Here is a tiny trained network, its code and every weight. The questions are about switching its units off for an input and a class, where a switched-off unit gives its printed mean instead of its output.

import numpy as np


def w(rows, s, z=0):
    codes = np.array(rows[::2]) - 128.0
    scale = np.full(codes.shape[1], s)
    scale[-1] = z or s
    return codes * scale


def f(y):
    return np.maximum(y, 0)


def log_softmax(a):
    a = a - a.max(-1, keepdims=True)
    return a - np.log(np.exp(a).sum(-1, keepdims=True))


def net(x, mask):
    res = np.array(x, float).reshape(1, 6) / 4 @ E
    y = f(res @ A[0][:, :-1].T + A[0][:, -1])
    res = res + np.where(mask, y, B[0][:, -1]) @ B[0][:, :-1]
    return log_softmax(res[-1] @ U[:, :-1].T + U[:, -1])


A, B = {}, {}
E = w([
[73,82,95,194,181],'x0',
[96,126,149,192,2],'x1',
[129,140,119,106,169],'x2',
[115,119,125,144,117],'x3',
[93,83,113,40,87],'x4',
[50,133,223,122,210],'x5',
],0.0073)
A[0] = w([
[168,132,97,147,130,75],'neuron 1',
[141,172,99,109,105,34],'neuron 2',
[109,114,248,138,140,24],'neuron 3',
[135,85,100,156,157,157],'neuron 4',
[131,154,185,180,94,221],'neuron 5',
[126,132,94,140,162,180],'neuron 6',
[146,178,143,195,143,165],'neuron 7',
[177,119,56,142,113,73],'neuron 8',
[166,146,119,218,162,117],'neuron 9',
[123,107,226,141,135,15],'neuron 10',
[156,150,172,89,106,112],'neuron 11',
[90,161,218,135,156,63],'neuron 12',
[136,175,123,95,169,140],'neuron 13',
[147,125,121,100,178,129],'neuron 14',
[216,87,119,145,104,35],'neuron 15',
[70,126,127,159,77,168],'neuron 16',
[58,94,89,73,113,163],'neuron 17',
[61,111,118,72,151,169],'neuron 18',
[122,191,172,176,79,254],'neuron 19',
[78,136,211,56,168,22],'neuron 20',
[157,147,151,69,61,211],'neuron 21',
[78,42,115,163,131,200],'neuron 22',
[134,113,74,118,110,85],'neuron 23',
[158,162,80,143,105,88],'neuron 24',
[191,172,175,104,154,130],'neuron 25',
[105,76,125,174,104,248],'neuron 26',
],0.014,0.004)
B[0] = w([
[50,158,165,108,141,166],'neuron 1',
[106,96,137,147,214,158],'neuron 2',
[63,117,128,189,180,185],'neuron 3',
[161,142,82,61,182,190],'neuron 4',
[102,121,94,34,152,222],'neuron 5',
[143,98,100,50,149,189],'neuron 6',
[166,189,150,71,107,208],'neuron 7',
[9,138,182,205,134,209],'neuron 8',
[159,175,201,61,129,217],'neuron 9',
[74,157,112,174,112,163],'neuron 10',
[192,131,122,133,189,183],'neuron 11',
[67,136,191,163,174,198],'neuron 12',
[80,91,102,52,112,197],'neuron 13',
[75,133,70,78,89,200],'neuron 14',
[50,152,140,206,172,189],'neuron 15',
[103,84,120,39,154,213],'neuron 16',
[178,207,218,93,132,214],'neuron 17',
[87,173,157,64,160,224],'neuron 18',
[127,91,90,37,175,247],'neuron 19',
[86,138,137,123,155,227],'neuron 20',
[151,117,122,85,254,255],'neuron 21',
[180,135,147,87,217,228],'neuron 22',
[49,211,205,199,161,173],'neuron 23',
[65,145,190,162,184,194],'neuron 24',
[152,50,151,88,155,198],'neuron 25',
[132,128,112,59,198,229],'neuron 26',
],0.0073,0.0074)
U = w([
[2,123,169,190,142,158],'0',
[169,99,141,106,179,225],'1',
[142,110,148,100,150,253],'2',
[91,101,84,89,140,199],'3',
[167,169,204,83,134,60],'4',
[97,39,69,85,153,89],'5',
[152,48,75,187,96,15],'6',
],0.0087,0.0041)

Each question gives the input, the list of numbers given to net, and the class t.
The units are the neurons (one row each of A and B). Each row of codes is followed by its name. A weight is (code - 128) times the scale printed after its matrix; where a second scale follows, it is the last column's (A, B and U).
mask holds one flag per neuron, in row order. A switched-off neuron (its flag False) gives its mean, the last column of its row in B, instead of its output. The means were averaged over made-up inputs and are rounded, as every weight is.
A unit's drop is (log p(t) with every unit on - log p(t) with that unit switched off) / (log p(t) with every unit on - log p(t) with every unit switched off).
The circuit of an input: a set's keep is (log p(t) with only the set's units on - log p(t) with every unit switched off) / (log p(t) with every unit on - log p(t) with every unit switched off). Starting from the 12 units with the biggest drops (on a tie, the unit counted first), units are removed one at a time, each time the one whose removal leaves the highest keep (on an exact tie, the one counted first), for as long as the keep stays at least 0.8.
circuit, biggest first: the units of the circuit, biggest drop first
unit that matters most: the unit with the biggest drop
k most important neurons: the k neurons with the biggest drops, biggest first
drop of u: that unit's drop, to one decimal
input [1,-8,3,-7,-6,6], class 5: unit that matters most -> neuron 13
input [3,-1,-1,6,5,-6], class 0: 3 most important neurons -> [neuron 8; neuron 23; neuron 19]
input [-4,6,-1,-4,-1,5], class 5: circuit, biggest first -> [neuron 19; neuron 5; neuron 17]
input [8,8,3,6,-5,0], class 1: circuit, biggest first -> [neuron 22; neuron 26]
input [-2,2,-3,6,-3,-6], class 0: 3 most important neurons -> [neuron 8; neuron 15; neuron 24]
input [0,-3,5,5,-4,5], class 0: circuit, biggest first -> [neuron 12; neuron 3]
input [3,8,3,-3,-4,4], class 5: circuit, biggest first -> [neuron 19; neuron 5]
input [-4,8,-3,4,-7,2], class 5: circuit, biggest first -> [neuron 19; neuron 5]
input [-6,-8,-2,-2,2,7], class 5: circuit, biggest first -> [neuron 13; neuron 14]
input [2,-8,-8,8,5,-8], class 0: circuit, biggest first -> [neuron 8; neuron 23]
input [1,-6,-7,5,-5,8], class 0: 3 most important neurons -> [neuron 12; neuron 3; neuron 10]
input [-2,2,0,-6,8,-8], class 0: 3 most important neurons -> [neuron 8; neuron 23; neuron 15]
input [6,-5,-4,2,-7,6], class 4: 2 most important neurons -> [neuron 9; neuron 7]
input [-7,8,1,-3,-6,1], class 5: 3 most important neurons -> [neuron 19; neuron 5; neuron 17]
input [7,-1,1,2,8,2], class 4: unit that matters most -> neuron 17
input [8,8,5,3,4,4], class 1: 2 most important neurons -> [neuron 22; neuron 17]
input [-8,0,2,-3,-2,8], class 0: 4 most important neurons -> [neuron 12; neuron 3; neuron 10; neuron 20]
input [4,-8,5,-3,-1,4], class 5: drop of neuron 23 -> 0.1
input [8,-2,-1,8,-4,5], class 1: drop of neuron 21 -> -0.2
input [-4,-8,1,6,-3,-3], class 5: drop of neuron 5 -> -0.1
input [2,-5,5,0,3,-8], class 0: drop of neuron 8 -> 0.2
input [2,-2,0,4,-7,-3], class 4: most important neuron -> [neuron 9]
